Small tables with named rows and columns. After each table, cells are looked up by row and column.

gil =
,fus,fivuza,fitakes,pif,repi,gid,sez,fugigo,beturiz
fure,38.999,58.254,75.800,49.321,75.455,40.884,67.714,71.229,57.095
motisal,34.852,56.371,33.536,42.125,27.713,45.085,24.229,21.305,55.583
sok,31.600,34.928,42.791,24.817,50.276,29.487,31.469,34.477,62.409
lenod,34.210,60.117,58.860,60.379,35.053,31.750,40.725,28.178,24.572
dip,32.689,69.201,63.746,49.129,63.846,30.645,71.483,61.121,70.576
muz,46.187,52.505,37.495,51.430,28.425,66.039,46.228,32.030,34.282
pipa,63.929,37.077,72.497,54.060,67.438,55.703,62.230,67.392,27.737

fugigo of muz: 32.030
beturiz of fure: 57.095
fus of muz: 46.187
fivuza of motisal: 56.371
beturiz of motisal: 55.583
beturiz of muz: 34.282
repi of pipa: 67.438
fivuza of muz: 52.505
gid of dip: 30.645
pif of dip: 49.129
fus of lenod: 34.210
pif of lenod: 60.379
fus of motisal: 34.852
fugigo of pipa: 67.392
fitakes of muz: 37.495
gid of sok: 29.487
fitakes of motisal: 33.536
beturiz of dip: 70.576
fugigo of sok: 34.477

Table gifur
fields: zotup, laru, vas, pevozig, vugizip, raf, buk, buv
padoni: [706, 682, 520, 527, 229, 407, 411, 818]
sol: [702, 695, 553, 532, 219, 437, 354, 827]
dofopip: [661, 690, 554, 508, 177, 502, 334, 829]
mogupe: [695, 700, 559, 524, 200, 460, 318, 830]

padoni, vugizip => 229
sol, pevozig => 532
padoni, pevozig => 527
mogupe, vas => 559
padoni, zotup => 706
padoni, laru => 682
mogupe, vugizip => 200
dofopip, laru => 690
padoni, vas => 520
dofopip, vas => 554
padoni, buk => 411
padoni, raf => 407
dofopip, buv => 829
sol, buk => 354
dofopip, raf => 502
dofopip, zotup => 661

Table bas
         sim  rekap  pok  rigemin
ritod    4.2    3.6  4.3      4.3
firu     4.3    3.2  4.2      4.2
tof      2.9    3.4  2.3      2.6
foz      3.8    3.7  4.1      3.9
tobavo   4.3    3.6  4.7      4.5
mekifir  1.3    3.8  0.6      0.7
rol      2.9    2.9  3.4      2.8
gokebi   3.8    2.6  2.7      3.1
kopu     3.6    3.1  3.6      3.2
tobupe   7.3    4.9  6.5      8.3
zovir    3.7    7.8  5.4      5.7
dod      6.7    1.6  7.1      6.3
segene   3.1    2.8  3.5      3.0

What is the rekap of segene in bas?
2.8
What is the rekap of rol in bas?
2.9
What is the rekap of tof in bas?
3.4
What is the sim of kopu in bas?
3.6
What is the sim of gokebi in bas?
3.8
What is the rigemin of foz in bas?
3.9
What is the pok of kopu in bas?
3.6
What is the pok of tobavo in bas?
4.7
What is the rekap of zovir in bas?
7.8
What is the rekap of dod in bas?
1.6
What is the rigemin of firu in bas?
4.2
What is the sim of mekifir in bas?
1.3
What is the pok of dod in bas?
7.1
What is the pok of firu in bas?
4.2

gevi =
	resesot	bov	ser	nofev	tizano	sumadud	fede	seba
fikime	-4.828	-2.699	-3.293	-5.657	-2.381	3.219	-8.737	6.912
todeke	3.769	6.246	-5.447	5.725	-0.851	5.988	-1.415	5.946
goz	-7.204	-8.086	-8.875	-1.679	-7.194	-6.580	-7.279	-7.642
muf	1.771	2.657	-0.327	1.375	6.229	-4.942	2.744	0.749

What is the tizano of fikime in gevi?
-2.381
What is the fede of goz in gevi?
-7.279
What is the bov of goz in gevi?
-8.086
What is the sumadud of goz in gevi?
-6.580
What is the fede of todeke in gevi?
-1.415
What is the ser of muf in gevi?
-0.327
What is the seba of goz in gevi?
-7.642
What is the sumadud of fikime in gevi?
3.219

kub =
	lorevi	vot	buz	bedini	mamekom	mibe	refunis	zal	nes	bikobu
tatetu	-10.981	19.952	5.874	-30.791	34.015	32.561	-3.310	-32.572	-27.929	1.692
pavib	47.264	-19.715	-62.121	3.935	10.855	-22.024	-58.837	7.737	13.063	-58.585
savi	39.349	-10.900	-53.396	-3.399	8.015	-22.825	-48.796	-0.695	2.779	-50.360
nof	32.723	-19.664	-47.305	5.339	3.855	-16.348	-43.979	8.325	11.488	-43.891
sasegid	-17.048	40.813	12.686	-51.044	42.421	33.615	5.239	-53.343	-49.364	6.850
kelibo	-9.258	28.828	3.824	-39.757	36.753	29.967	-3.203	-41.014	-36.665	-0.644
mubibi	25.759	42.420	-37.232	-55.460	37.318	-13.107	-29.501	-54.483	-51.436	-38.496
befa	17.480	-39.262	-31.179	27.621	-25.011	-29.316	-27.084	29.699	30.187	-26.827
tusadi	30.162	-65.487	-46.699	52.523	-29.482	-30.172	-41.248	55.267	56.514	-38.765
vak	-34.379	24.094	31.477	-33.212	36.122	52.299	19.028	-36.432	-32.574	25.697
sapelo	-55.674	27.311	54.991	-33.932	22.927	52.599	41.436	-38.176	-36.572	47.628
goz	-0.475	-8.976	-12.922	0.443	-32.746	-46.358	0.045	1.507	-2.608	-9.976
buv	-33.540	40.376	30.989	-49.016	39.792	46.083	20.914	-52.607	-49.596	24.305

goz, buz -> -12.922
savi, mibe -> -22.825
goz, bedini -> 0.443
goz, mamekom -> -32.746
buv, zal -> -52.607
nof, bikobu -> -43.891
savi, vot -> -10.900
buv, refunis -> 20.914

biz =
       zaki  suronur  pagi
sele    769      212   -31
mut     688      305   -27
fari    159     -409  -114
vin    -215      -36  -245
nuz     591      -51   -94
duba    296     -103  -455
lapom   720      176   -54
bovop  -225      -96  -344
nonuv  -215      -81  -395
kibo    262      -88  -616
gosu    -76     -219  -255
lok     294     -154  -601
beb     -74      -36  -417
tafa    511      -44    38

tafa, pagi: 38
vin, zaki: -215
lok, pagi: -601
sele, suronur: 212
kibo, pagi: -616
fari, pagi: -114
nuz, pagi: -94
duba, suronur: -103
kibo, suronur: -88
bovop, suronur: -96
fari, zaki: 159
fari, suronur: -409
Which row has the largest suronur? mut

kek
columns: femope, nedanob, dugakuf, safabo
kugiliz: [-0.71, 0.65, 0.60, -0.29]
buku: [-0.78, 0.71, 0.66, -0.77]
gagedu: [0.62, -0.55, 0.45, -0.74]
gazi: [0.53, 0.51, -0.65, -0.55]
sekav: [0.42, 0.54, -0.62, -0.63]
ziz: [0.48, -0.52, 0.48, -0.62]

What is the nedanob of gazi in kek?
0.51
What is the dugakuf of sekav in kek?
-0.62
What is the nedanob of ziz in kek?
-0.52
What is the safabo of kugiliz in kek?
-0.29
What is the femope of sekav in kek?
0.42
What is the safabo of sekav in kek?
-0.63
What is the dugakuf of gazi in kek?
-0.65
What is the nedanob of gagedu in kek?
-0.55
What is the safabo of gazi in kek?
-0.55
What is the nedanob of kugiliz in kek?
0.65
What is the dugakuf of buku in kek?
0.66
What is the dugakuf of ziz in kek?
0.48
What is the safabo of gagedu in kek?
-0.74
Which row has the largest femope? gagedu

Table vive
,mafopa,tari,ral,venas,mog,riduta,nem,gifib,mozo,kop
ginet,7,23,23,7,13,14,23,6,5,22
senobin,-37,50,72,-16,8,31,66,-19,-24,65
bidarop,32,39,-5,-11,29,0,3,-10,-9,-4
kor,-41,0,73,33,-10,46,62,30,26,71
maleb,-15,34,48,-2,9,24,44,-4,-6,44
lif,79,51,-55,-26,50,-29,-37,-23,-19,-52
binur,9,80,21,-48,29,-7,32,-50,-54,18
kef,29,-13,-3,40,12,16,-2,41,42,1
soguv,44,4,-18,23,22,0,-14,24,27,-15
mezapi,-46,34,81,0,0,40,72,-3,-8,75

ginet, ral => 23
kor, mozo => 26
soguv, venas => 23
ginet, venas => 7
binur, ral => 21
mezapi, nem => 72
lif, mozo => -19
senobin, kop => 65
Row with the largest mafopa: lif

kudofe =
,giv,tufaz,reb,fatud
peke,1,31,59,35
firas,2,41,33,22
mada,58,86,39,48
zinugi,59,18,20,14
liso,52,6,34,16
menaze,76,35,73,53
viro,41,53,87,30

peke, fatud => 35
liso, reb => 34
viro, fatud => 30
mada, fatud => 48
mada, reb => 39
zinugi, tufaz => 18
zinugi, fatud => 14
zinugi, giv => 59
firas, reb => 33
firas, tufaz => 41
peke, tufaz => 31
firas, giv => 2
mada, giv => 58
viro, tufaz => 53
menaze, fatud => 53
menaze, tufaz => 35
viro, reb => 87

dusi =
         nazeza  rogapeg   dapuf     dab  diposur     dil   vazak    lopi
kobud     0.020    0.352   0.299  -0.458    0.572  -0.789   0.900   0.272
movigor   0.311    0.425   0.126  -0.927    0.396  -0.219   0.951  -0.056
nasone   -0.157    0.928   0.761   0.121    0.358  -0.016   0.613  -0.679
birula    0.255    0.358  -0.500  -0.840   -0.026  -0.266  -0.387  -0.669

nazeza of birula = 0.255
dil of nasone = -0.016
dil of movigor = -0.219
dapuf of birula = -0.500
vazak of kobud = 0.900
dapuf of nasone = 0.761
dil of kobud = -0.789
dil of birula = -0.266
vazak of birula = -0.387
nazeza of movigor = 0.311

